Each row is followed by its class.
[  52 -106  137  176  191   19  186 -207  254  -97 -214   12 -187  -95
  -76  298  201  168    9  193 -101  -85 -176 -169 -295 -377  -70   70
   13 -128  211 -167 -175   -1  -41] -> fiv
[  20   -4  -25  -69   27  -92  -83  -54 -129   36  -13  -25  -72  125
  -53   14   22  -63  -62 -163   36    6  -58  115 -171  131 -129   10
 -136 -129  214  -77   -2   66    2] -> Sugez
[  15  -96  337  171  206 -282  278 -125  217  -40 -230  -15 -316 -142
  -73  301  -54  215  109  110  -51  -90 -223 -202 -239 -335   49  216
  -41 -163  282 -128 -121   14  -93] -> mim
[ -72  -60 -275   61   11  134 -122  -55  -32  -36   72   95    2  -60
  -21 -218   81   39   76 -254   93   43   68  127   37  317   54  171
    9  143 -302   84  -91  -21   26] -> mim
[  83  161  308  -51   18  -79 -109  100   95   67    3  -15  -10 -206
 -108   33 -144  -53    3 -123 -124  -65  102   13  -73   48   40   16
   33   -8   80   89   96  -98   33] -> fovam
[ 133   86  211  -27 -104    8   36  154  202   40  -74 -137  120 -332
   74  -29 -216  -65  -24 -125 -106  -59  108  -38   70   10   23  -67
  -20 -120 -183  136  176    5   61] -> gok
[-221  117  538  -98  159 -335 -332  -85   26    2   14  367  148  147
 -681 -163 -136  289   84 -211   -1 -238   69  165 -187  114   97  207
 -220   92  -50  105 -212  212  -67] -> fovam
[  12   98  179   64   23 -101 -109   59   27  122  -76  -13   37 -190
 -211  -30 -113 -151   -9 -166  -20   63  110   75  -91   43   42  -38
   12  -21  -27   55    3  -39   -1] -> mes
[ -28  -10  167 -131   30    1  243  128  -14   68  126 -165 -130   79
  192  123  -63 -221  -45    4    9   95   46  201  176   43  -47 -252
    7 -178   51 -180  -70   20  112] -> Lal
[  38  -19 -231   -4   70   99 -158  -94   13 -177  -70   36  -34 -295
   36 -160   13  -44   49 -327  141   18  104   62 -191  448    8  393
  -65   48 -299   15   16  -12   52] -> Lal
[ 102   -9   80  -67   28    3   20  -14  375  -32 -118  -22   26 -229
   -2  -35 -129  -51   23  -76  149  -39  105  -36  -13  -49    7   60
   91  197 -238   76  111   31   14] -> viv
[ 133 -261  116   11  145  -99  168 -146  334  -98 -159 -109 -164  152
   24  268    2  331    3   69 -147 -191 -148 -185 -196 -452  -89  126
 -128 -212  328 -194 -127  -25  -68] -> gok
[  59 -166  -26 -158  -44   77  238   33  199    6   -4 -113  -79 -101
  189   -9 -140 -300    1    7   92  -18   32   92   14   80 -125  -83
    6   -1 -273  -40  115   32   73] -> Sugez
[  35  -63 -347  124   18  110   22 -152  164 -148  -49  112 -183 -491
  140 -190   88 -150  181 -137  326  155  104   -8 -199  466   77  437
  132  415 -362  194  149  -73   13] -> viv
[-116  -21  302  -92   40  -21  284  192  -64  160   68  -15  -61  -46
  -15   60 -115 -570  116   66   -4  -87   28  209  111  222  -54 -128
  -34  -88 -127 -122   34  -22  112] -> Lal
[  32  -81  235  123   -1  -26  274  -36   74  -47  -74 -229 -208  -57
  228  307  -16  -20   62   55  -93  -65    7 -188  102 -165  -53   50
    7 -234  122  -18   93   43   -6] -> Sugez
[ 129 -248  109   78  113 -226  346  -81  264  -44 -182  -85 -268   19
  126  296  -14   -9   36   31 -121  -86 -162 -134 -179 -129  -61  173
  -99 -141  384 -112    3  -54   14] -> mim
[ -63 -124   88 -135   99  -89 -172  -58  -13   57   16  100   -2  125
 -114  -81  -18  119   -9  -14   48 -132  -53  166  -57   45  -43  -48
 -305 -162  104 -112 -141   91   44] -> fiv
[ 107  -37 -471   39  176  172 -194 -161   79 -242 -138   88  -25 -285
   36 -282  121   28  134 -281  257  -13  142  267 -355  361 -111  481
 -171   53 -369 -141  -31   52   82] -> fiv
[ 201 -216  -27 -249 -155   47  113   44  526  -67 -200 -170 -417 -449
 -234  254 -387   21   12 -298  126 -125  167  121 -446 -166 -299  112
   95 -140  -81  189  186   28   66] -> gok
[  45  -74 -405   17   63  226 -219 -108  -13 -148  -62   75   86 -260
   65 -235  106 -105   23 -352  216   40  119  158 -199  520   20  355
 -180   87 -316  -35   42   20  107] -> nizo
[  64    2 -414  113  138  248 -254  -52   23  -62  -17   58  129 -148
   13 -246  121 -206   30 -395  113   88   36  261 -137  577   76  300
 -112  163 -341  -64  -64  -55  138] -> lalap
[ -55 -115  182  108  201 -128  158 -160  167  -10 -111   15 -191  146
 -194  233   58  298   53   43  -13  -88  -53  -67  -18 -330   67   59
   19  -12  172  -35 -273    2  -76] -> gok
[ -48  -55  321   62   56 -193  263  -90   68  -15 -112  -69 -200   96
  -76  269  100  196   59   72 -159  -99 -142 -167  -82 -336  -61    2
   -8 -243  322 -163 -125   59  -94] -> mes
[  70  -47  275  168  210 -112  165  -76  287  -75 -217    9 -124   45
   57  316  159   66   55  193 -188  -82 -293 -216 -180 -286   66   47
  -13  -58  383 -282 -105  -53 -111] -> fovam
[  49   25 -183   80   39  153 -166 -102 -129 -303    7  195  -78 -256
  -31  -76  154 -186  179 -133  165  -35   36   93 -363  491  -39  408
  -59  104 -180   26   96    4   54] -> baded
[  23  -52 -394   72  228  111 -332  -91   11  -33  -81  161  121 -227
   15 -335  -33  128   37 -549  166   67  366  195   82  368  268  393
 -154  172 -527  165  -83  -82  229] -> viv
[  21  -26  230 -160  -29 -200 -182  -16 -228 -114   45   44  -89  170
  -93   82 -196   70    2 -156   64  -62   83    0 -191   29 -103  193
 -177 -181  100   99  117  121   41] -> Lal
[ 110  -62  146   77  195  -69  133 -131  218  -91 -177  -12 -180    8
  -35  280  100  254   43  112  -44 -144 -122 -199 -183 -378  -37  125
   17  -65  325 -119 -133  -35  -68] -> gok
[  27 -136   40 -137   -6   11  292    5  193  -27 -108 -247 -281  -66
   76  179 -146 -363  -14  -58   78   26 -135  -10 -135   15 -166  -71
  125  -13  -83 -148   -5  -20   48] -> viv
[  75   18 -438  120  263  159 -348  -63  -65  -71  -21  117  130  -58
   58 -317   80   32   40 -452   54   41  218  314  -55  435  133  375
 -160   89 -296  -34 -128  -72  179] -> fovam
[ -62   82   25  -88  -70  -19 -116  107 -177  146   35  -90   46  142
  -63  -98   56 -199  -39  -95   57   43   33  259   66   44 -152 -305
  -74 -171   86 -124  -24  105   31] -> gok
[  67   74  145  -44    3  100 -132  155   96  -78  -25  -29  199 -169
   61  -33 -169 -176   -1 -112  -29  -32  101   -2   39  247  117   46
 -102   35 -165    8   79  -15   78] -> tep
[  76 -257  -47 -152  -24   85  233  -77  264    8   36 -104 -198  -54
   74   39 -237  -73  -18 -134  153  -59  -26  201  -64   23 -188  -57
  -68  -80 -348   61   -2  104   54] -> nizo
[ 130  175   79 -288 -109  473 -180   77  170 -210  134  367   44 -785
   23  -36   94 -765  130  523  661  104  -76  121 -224  660   96 -153
  101  584 -373   66  231   11  256] -> bagog
[  30 -193    3 -206   -8   61  227   21  180   27    3 -133 -124  -11
  107   65 -150 -157  -73  -50   79  -22  -29   85   15  -15 -138 -109
  -22  -86 -156  -66  -15   50   94] -> tep
[  -8   86  199  106  217 -260 -190   21 -142  173 -184   39   69  117
 -163  108   42  -42 -168 -417 -273   40 -137  208 -186  253  177  -99
 -445 -298  396 -277 -124  -85  -66] -> fovam
[  15 -145  209    5   80  -95  144  -67  240  -73 -164   -5 -147   99
  -84  302   13  212   15  135  -19 -108 -221 -236  -85 -342   51   49
   41  -13  275  -85  -98   33  -67] -> nizo
[  61    8   61  -75  -21  -46 -147   51 -217   88   36  -76  -25  148
   50   56   14 -165 -112 -106    5   71  -11  132 -123   50 -109 -135
 -132 -206  296  -90   92   20   53] -> nizo
[  63  100    3  131  288 -251 -256 -157 -249  110  -69   64    1  243
 -105   16   82  202  -82 -149  -77   16   67  154 -197  -95  -36   66
 -276 -249  471 -141 -185  -43  -62] -> Lal
[-221  180  100  122  319 -341  276 -386 -325 -113 -203  237 -780 -593
 -258   12  240 -305  281 -258  627  120  559  307 -713  275 -297  261
  288  243   83   35    7   96 -293] -> bagog
[ -28   12  124  -96  -24  -35 -148 -114 -178   23   63  -16  -18  351
 -163  102   45   31  -66  -27   43  -28 -145   50  -92   17 -131  -86
  -65  -67  193   -2  -90  142  -33] -> mes
[-214  125 -226  140  127  220 -176  -20 -284  -48  217  253  260  -65
   67 -379  202 -111   59 -301  274  186  393  189  323  593  234  114
   72  388 -615  141  -88   18  -28] -> lalap
[  92  122  122    2   92   25  -60   62   99   95  -69  -68  145 -250
  -64 -100 -163 -162  -58  -83    7  -20  155   94   89   66   77  -61
   23   43 -218   58  -12  -64   81] -> bagog
[ 251 -252  -80 -127   52   31  464  169  237   74   29 -267 -151  -61
  566  114 -198 -383  -76   19  122   31  166  115  276 -113  -53 -104
   48    7 -135  -53  324  -90  197] -> tep
[-111   98  109  -51   42  -14 -253   78 -395   -9   -9   15  -25    7
  -42   -2   28 -279    4 -192   62   64   87  141 -153  446   12  -30
 -229 -121  198 -114  -40   29   85] -> viv
[  -7   58  152   17  190 -222 -165  -84 -139   66   41  123  -61  192
  -95   30   45   79  -22  -79  -69  -50  -11  237 -198   57  -27    8
 -284 -176  388 -159  -67  -18  -76] -> nizo
[ -51  -40  409  -15    1  -76  130   38   12   50   19  -85 -139  241
  -51  350   52  263   -2   37 -176  -56 -262 -199   79 -321   54  -94
  -64 -248  370 -126 -126   35   -2] -> viv
[  11 -141 -130  -71  -51   23   38   46  -97   50   23  -72  -74   95
   41   34 -116 -270  -40 -217   24   98  101  224   17  184   30  -76
  -91  -28 -178   10   81  -60  114] -> mes
[   9  -74  174  -16   82    1  224  -93  195 -148 -168  -75 -178  -41
  -43  191  125  163   96  401   80  -67 -222 -142  -53 -347  -13  -30
   27   -7   26 -208 -222   61   10] -> baded
[  95 -143    9 -191   21  207  174  119  190    9  -11 -178  126   37
  364  -56   -4 -343 -104  126   46  -18  -67    7  272   48  -94 -281
  -31   41 -333 -198   -4    1  144] -> viv
[ 156  120   15  -38   67  256 -223  219  118   -2  -92 -101  319 -227
  111 -130 -116 -229  -79 -145  -52  -25  194   94   54  105   40  -56
  -95  -15 -259  -89   44  -32  223] -> nizo
[ -18  103  421 -141  -42 -100 -187  175  -83  -14   13  101   74   46
 -131  118 -110  -92  -34   68  -11  -82 -152  -99  -82   21   15 -192
  -53  -79  221  -44   52   84  -67] -> lalap
[  66  -75 -135  -79   73  115   72  -41  131  -87 -100 -110  -84  -91
  132   22  -32 -207  -10  -67  155   62   94  113  -46   25  -62   -6
    2   37 -278 -138  -17   -6  101] -> Lal
[ -37  168  136 -169  -17  272 -899  -18   -5 -526   99  495  251 -247
 -298   65   10  771 -117 -315   29   52  134 -155 -275  515  385  552
 -359  131 -137  250  -70   87   94] -> bagog
[  83  134   11   29  134  122  -97   14  110  -50 -138   -9   73 -182
 -128   30  -22  -85  -58  -12   78   36  -26  -33  -66  -10  133  -16
  138  208 -164  -45 -111  -72   37] -> fovam
[  56   15  140  -50    8   37  -85  168  165   25  -96  -39  204 -221
   29 -109 -114 -148   13 -137  -29  -56   96   76   65  102   98  -70
 -188 -101 -152  -86   32   23  147] -> gok
[ -45   47   94 -136  -74   99 -203   28 -204  -41   50  -15   40   55
  -64  -34   98 -177  -70   22   38    0  -73  108 -136  213 -188 -129
 -146 -134   79 -133  -40  118   54] -> bagog
[ -22  -32  151 -203   -4  -92 -231   33   -4   40  -12   22  105   27
  -72 -118  -96 -166  -10  -71   67  -75   36  188  -97  182  -72  -83
 -316 -144   21 -152   56   78   32] -> baded
[ 196   48   86    6   50   49 -107  178  251   71 -148  -94  168 -305
   65  -78 -193 -241  -26 -106  -28  -32  129   66   33   42   63  -91
  -22    1 -168   14  118  -91   98] -> fiv
[  29 -135 -286 -116   10  282 -142  -32   52 -121  -49    8  -73 -281
  106 -138   21 -271   44 -121  238   19   26   92 -177  413  -11  140
  -13  158 -330  -32   38  -31  140] -> viv
[   2 -183  225   77   73 -191  401 -109  289  -83 -280 -114 -303   23
    3  352   80  194   39  215 -144 -115 -282 -277 -144 -474  -70   14
   58 -175  305 -193 -119   63  -91] -> fovam
[ 142  120    0  -12  256  108  -70  -23  116  -47 -185  -60 -235 -282
  -50  193  -66  -15   31 -133  182   44 -160   -5 -318  122  148   78
   21  171  135 -190 -201 -154  -28] -> fovam
[  77 -172   68    4   78  134  211 -225  133 -199  -44 -202 -378 -116
  149  222   -8 -324   97  191  189  -79   -4  -22 -255    1 -367  234
   98    8 -227  -49   59   41   39] -> mim
[ 218 -266 -583  -61  -56  351 -132 -185  141 -155  -74    0  140 -254
  136 -232  134  -46  -83 -363  262   20   46  -49 -308  335 -129  323
  -86   87 -298   32  109   46  107] -> Lal
[  -7  -20 -282   -7   95  167 -260  -51  -90 -119   28   89   70 -102
   41 -226   76   43   43 -320  148   23  172  177  -54  412   56  335
 -164   74 -294  -19  -19   28  119] -> fovam
[ 128 -221  -38 -262  -23  206  238   62  219   33   45 -112  -74  -88
  275   99 -217 -279  -47    5  162  -45    1   36   38   60 -104 -177
    3   -9 -200  -12   92  -10  111] -> fiv
[  72   35  -94    3  134 -122 -179   58 -223  184   38  -60  129  203
  -46 -125  -53  -57 -145 -434 -115  -39   78  304   -6  156  -93   30
 -317 -318  191 -137  -20   24  132] -> fovam
[  20 -140  234  125  146 -201  238 -152  226  -21 -173  -10 -232   79
 -100  315   60  202    6  138 -128  -77 -206 -192 -159 -383    2   36
   11 -107  329 -105 -134  -33 -118] -> viv
[ 175  175  -72   32  205  143 -200  266   58   29  -20 -106  408  108
   69 -172 -193  -41  -72 -161  -19  -41  297  215  179   12   51   38
  -92   72  -50  -72  -72   45  196] -> tep
[ -24   59  107 -126   37  -64 -135  -57 -123  -10    2   39   85  147
 -143  -25   83  -33  -45  109   75  -92 -155   79 -139   53 -161 -111
 -214 -152  183 -231 -106  136  -44] -> lalap
[ 150  182 -208  154  247  178  -84  145  -61   27  -76 -226 -195 -146
   72  164   14 -221  -21 -202   29  111  179  342 -135   77  -58   48
   49 -125  342 -194 -123  -72  268] -> tep
[ 211  -87   14 -146  -65   72  -92  158  249    2  -37 -118  219  -75
  141  -59 -154   69 -151 -204 -108  -52   21   30   18   12  -39  -23
 -241 -194  -64  -66  114   41  130] -> Lal
[ 113   65  118  -11  103   50 -214   99   41  -42  -46  -20  206  -25
   26  -39  -75   11  -21   -1  -68  -79   88    4  -13  -15   25   76
 -114 -111   58  -58  -12   18  135] -> fiv
[  30 -214   22 -216 -103   48  353   51  356   65  -41 -222 -151 -122
  181   23 -241 -319   14   66  152  -16   27  112  173  -51 -131 -232
   70   51 -369  -31   89   35   58] -> bagog
[  74 -147  145 -249   78  328 -172  281   21  288  169  -98  330  366
  -50   63 -166   36 -288 -168 -234  -89  -98  178  143 -134  -30 -456
 -261 -390  150 -223 -297   27  206] -> Sugez
[ 111 -179   75 -321  -20  146  137  158  146  -14  177 -135   42  182
  123  -16 -179  -81 -138   92  -32 -109  -18  143  117 -114 -182 -230
  -88  -92 -181 -146  -66   39  205] -> fovam
[  96 -105 -441   60  188  153 -217 -142   44 -176 -189   35   19 -257
   40 -203   80 -120   44 -322  209   12   78  136 -200  418   80  415
 -149  127 -315 -124  -38  -70  108] -> bagog
[  73  161   20  -14  191   24 -310   18 -235   22   60   15  341  547
  -73 -124  273   87 -151   58 -208  -73  -33  130   68 -165 -102 -199
 -189  -65  295 -344 -263  -44   20] -> bagog
[ 154   34   42  -51  -28  156  -48  176  221   26  -47 -105  221 -153
  138    6  -57 -280  -51   24  -85  -27  -45  -75  123  123   59  -64
  -53   75  -58  -89   88 -121  158] -> mim
[ 159 -110  178  121  230  -53  190  -25  218 -260 -227   -9   92   59
  223  155  176   32   -2  404 -171 -113 -284 -275  -56 -232   68   71
  -93  -45  114 -391 -138  -79  -68] -> mim
